Here is a tiny trained network, its code and every weight. The questions are about switching its units off for an input and a class, where a switched-off unit gives its printed mean instead of its output.

import numpy as np


def w(rows, s, z=0):
    codes = np.array(rows[::2]) - 128.0
    scale = np.full(codes.shape[1], s)
    scale[-1] = z or s
    return codes * scale


def f(y):
    return y / 2 * (1 + np.tanh(0.7978845608 * (y + 0.044715 * y**3)))


def log_softmax(a):
    a = a - a.max(-1, keepdims=True)
    return a - np.log(np.exp(a).sum(-1, keepdims=True))


def net(x, mask):
    res = np.array(x, float).reshape(1, 8) / 4 @ E
    y = f(res @ A[0][:, :-1].T + A[0][:, -1])
    res = res + np.where(mask, y, B[0][:, -1]) @ B[0][:, :-1]
    return log_softmax(res[-1] @ U[:, :-1].T + U[:, -1])


A, B = {}, {}
E = w([
[129,128,129,128,127,125,130,127,130,129,125],'x0',
[193,220,38,209,203,18,37,17,44,118,42],'x1',
[127,128,131,130,126,127,126,124,124,130,133],'x2',
[21,201,98,226,2,69,88,194,244,33,68],'x3',
[109,252,190,34,172,40,197,24,189,28,226],'x4',
[125,133,130,129,129,128,128,125,130,132,127],'x5',
[47,30,233,211,183,137,231,48,58,18,16],'x6',
[133,127,126,125,125,125,130,131,126,128,124],'x7',
],0.0038)
A[0] = w([
[226,73,153,46,223,175,164,87,32,202,176,160],'N0',
[43,192,109,217,35,88,98,174,213,60,86,137],'N1',
[135,39,65,210,98,198,76,212,76,195,46,64],'N2',
[221,82,148,48,236,184,157,85,33,201,174,144],'N3',
[186,196,63,191,182,56,62,64,66,126,64,159],'N4',
[101,244,180,42,177,37,189,37,194,29,207,93],'N5',
[210,220,24,56,78,127,21,195,199,225,224,69],'N6',
[46,52,219,216,180,141,226,62,61,34,17,40],'N7',
[179,190,63,176,167,47,63,61,70,123,73,128],'N8',
[77,51,210,51,66,220,200,222,195,136,192,166],'N9',
[138,23,77,211,89,185,66,198,78,200,52,66],'N10',
[182,198,58,188,180,53,71,62,71,133,59,146],'N11',
[109,254,156,40,165,34,174,45,208,49,229,94],'N12',
[222,76,151,50,227,176,158,76,32,209,176,148],'N13',
[80,51,210,56,68,223,200,210,195,135,193,170],'N14',
[42,194,98,211,41,83,92,185,221,66,88,111],'N15',
[138,29,74,217,109,198,75,198,80,198,37,52],'N16',
[92,62,204,65,70,203,195,205,183,134,183,145],'N17',
[107,244,184,38,183,35,199,33,192,31,202,98],'N18',
[53,182,111,209,33,82,91,173,215,57,77,130],'N19',
[41,34,230,228,169,142,229,51,55,24,8,11],'N20',
[222,74,154,46,226,183,151,79,21,199,180,157],'N21',
[40,192,103,210,44,78,103,178,210,64,81,129],'N22',
[184,190,69,189,174,49,60,56,67,134,66,150],'N23',
[178,191,60,187,180,51,67,62,65,133,63,156],'N24',
[83,59,198,55,54,220,197,215,194,141,200,183],'N25',
[182,186,64,187,178,48,60,60,70,131,67,151],'N26',
[214,218,21,58,77,116,31,193,189,228,225,53],'N27',
[134,58,47,188,94,174,55,203,93,211,67,46],'N28',
[183,189,62,188,178,53,56,61,58,127,70,169],'N29',
],0.0039,0.0013)
B[0] = w([
[87,47,38,65,56,36,70,42,197,41,73,228],'N0',
[115,49,49,57,55,39,77,44,184,52,63,212],'N1',
[177,69,212,205,56,190,40,62,45,193,195,187],'N2',
[100,45,41,55,56,34,75,48,196,30,60,225],'N3',
[54,133,88,181,203,198,193,188,186,103,196,211],'N4',
[187,79,232,218,54,207,32,61,32,213,204,244],'N5',
[234,236,175,9,198,38,228,236,62,216,10,245],'N6',
[240,239,177,16,186,40,216,226,46,224,15,243],'N7',
[61,140,102,187,193,191,183,179,176,114,188,201],'N8',
[32,149,74,196,217,209,220,200,208,89,213,239],'N9',
[172,76,214,204,63,195,50,58,42,198,193,186],'N10',
[54,143,103,181,201,197,193,180,185,99,195,208],'N11',
[195,103,236,205,65,205,40,82,29,218,186,243],'N12',
[97,51,37,58,56,34,85,45,198,33,64,227],'N13',
[38,125,71,196,215,203,212,199,196,99,206,237],'N14',
[124,63,48,50,57,37,82,52,169,55,58,210],'N15',
[187,83,221,205,62,193,45,67,40,203,194,186],'N16',
[60,150,101,180,200,185,187,179,191,101,191,214],'N17',
[186,75,230,220,50,215,28,50,26,214,212,248],'N18',
[98,42,46,60,58,40,82,50,181,59,67,210],'N19',
[251,247,185,5,194,26,229,234,51,223,2,255],'N20',
[87,44,34,53,51,35,86,45,201,32,62,231],'N21',
[117,50,57,62,55,40,78,53,170,52,77,209],'N22',
[46,144,90,180,200,189,192,189,188,105,191,208],'N23',
[57,136,92,178,202,188,192,183,184,97,190,208],'N24',
[43,140,83,177,210,199,211,194,202,79,192,236],'N25',
[60,138,96,179,195,193,193,187,192,101,193,207],'N26',
[247,246,181,20,192,40,219,225,55,220,15,241],'N27',
[181,122,212,167,83,170,63,87,53,189,155,174],'N28',
[52,144,90,178,196,189,196,190,191,93,186,212],'N29',
],0.0043,0.0042)
U = w([
[2,132,50,223,243,243,234,219,240,55,239,184],'0',
[89,20,10,36,23,5,44,11,217,10,36,153],'1',
[249,241,197,16,207,29,231,239,32,236,11,76],'2',
[187,60,247,246,33,243,11,32,13,220,235,9],'3',
],0.0053,0.0011)

Each question gives the input, the list of numbers given to net, and the class t.
The units are the neurons (one row each of A and B). Each row of codes is followed by its name. A weight is (code - 128) times the scale printed after its matrix; where a second scale follows, it is the last column's (A, B and U).
mask holds one flag per neuron, in row order. A switched-off neuron (its flag False) gives its mean, the last column of its row in B, instead of its output. The means were averaged over made-up inputs and are rounded, as every weight is.
A unit's drop is (log p(t) with every unit on - log p(t) with that unit switched off) / (log p(t) with every unit on - log p(t) with every unit switched off).
The circuit of an input: a set's keep is (log p(t) with only the set's units on - log p(t) with every unit switched off) / (log p(t) with every unit on - log p(t) with every unit switched off). Starting from the 12 units with the biggest drops (on a tie, the unit counted first), units are removed one at a time, each time the one whose removal leaves the highest keep (on an exact tie, the one counted first), for as long as the keep stays at least 0.8.
units of the circuit, in order: the units of the circuit, biggest drop first
most important unit: the unit with the biggest drop
top k neurons: the k neurons with the biggest drops, biggest first
drop when u is switched off: that unit's drop, to one decimal
input [-8,2,4,-8,6,4,7,-2], class 1: units of the circuit, in order -> (N21)
input [-7,-6,2,-3,-6,3,-7,-4], class 2: top 2 neurons -> (N6 N27)
input [8,5,4,5,3,-7,7,1], class 2: top 2 neurons -> (N20 N7)
input [-8,-7,5,2,-8,3,-7,1], class 3: top 2 neurons -> (N2 N10)
input [5,-6,-5,7,-1,-3,2,-6], class 1: top 4 neurons -> (N1 N15 N19 N22)
input [-5,-1,8,1,7,-7,8,2], class 2: top 2 neurons -> (N20 N7)
input [2,3,-8,4,5,6,-6,-3], class 2: top 2 neurons -> (N6 N27)
input [-6,5,-2,1,-8,4,7,-2], class 3: top 3 neurons -> (N16 N2 N10)
input [2,5,-7,4,6,-8,6,4], class 2: top 2 neurons -> (N20 N7)
input [-7,3,7,5,-6,-4,-6,4], class 2: top 4 neurons -> (N6 N27 N18 N5)
input [-8,-1,-5,3,8,-2,-8,1], class 2: top 2 neurons -> (N6 N27)
input [8,-6,4,3,0,-3,7,0], class 2: top 2 neurons -> (N20 N7)
input [-4,-1,-4,-1,-4,-8,3,-5], class 3: top 2 neurons -> (N6 N27)
input [7,5,-5,-5,-7,-1,-1,1], class 3: most important unit -> N16
input [7,8,7,6,-4,1,0,8], class 0: drop when N12 is switched off -> 0.0
input [5,1,-8,5,7,7,-6,-8], class 3: drop when N12 is switched off -> 0.4
input [-3,5,4,-7,-5,-4,1,0], class 1: drop when N3 is switched off -> 0.1
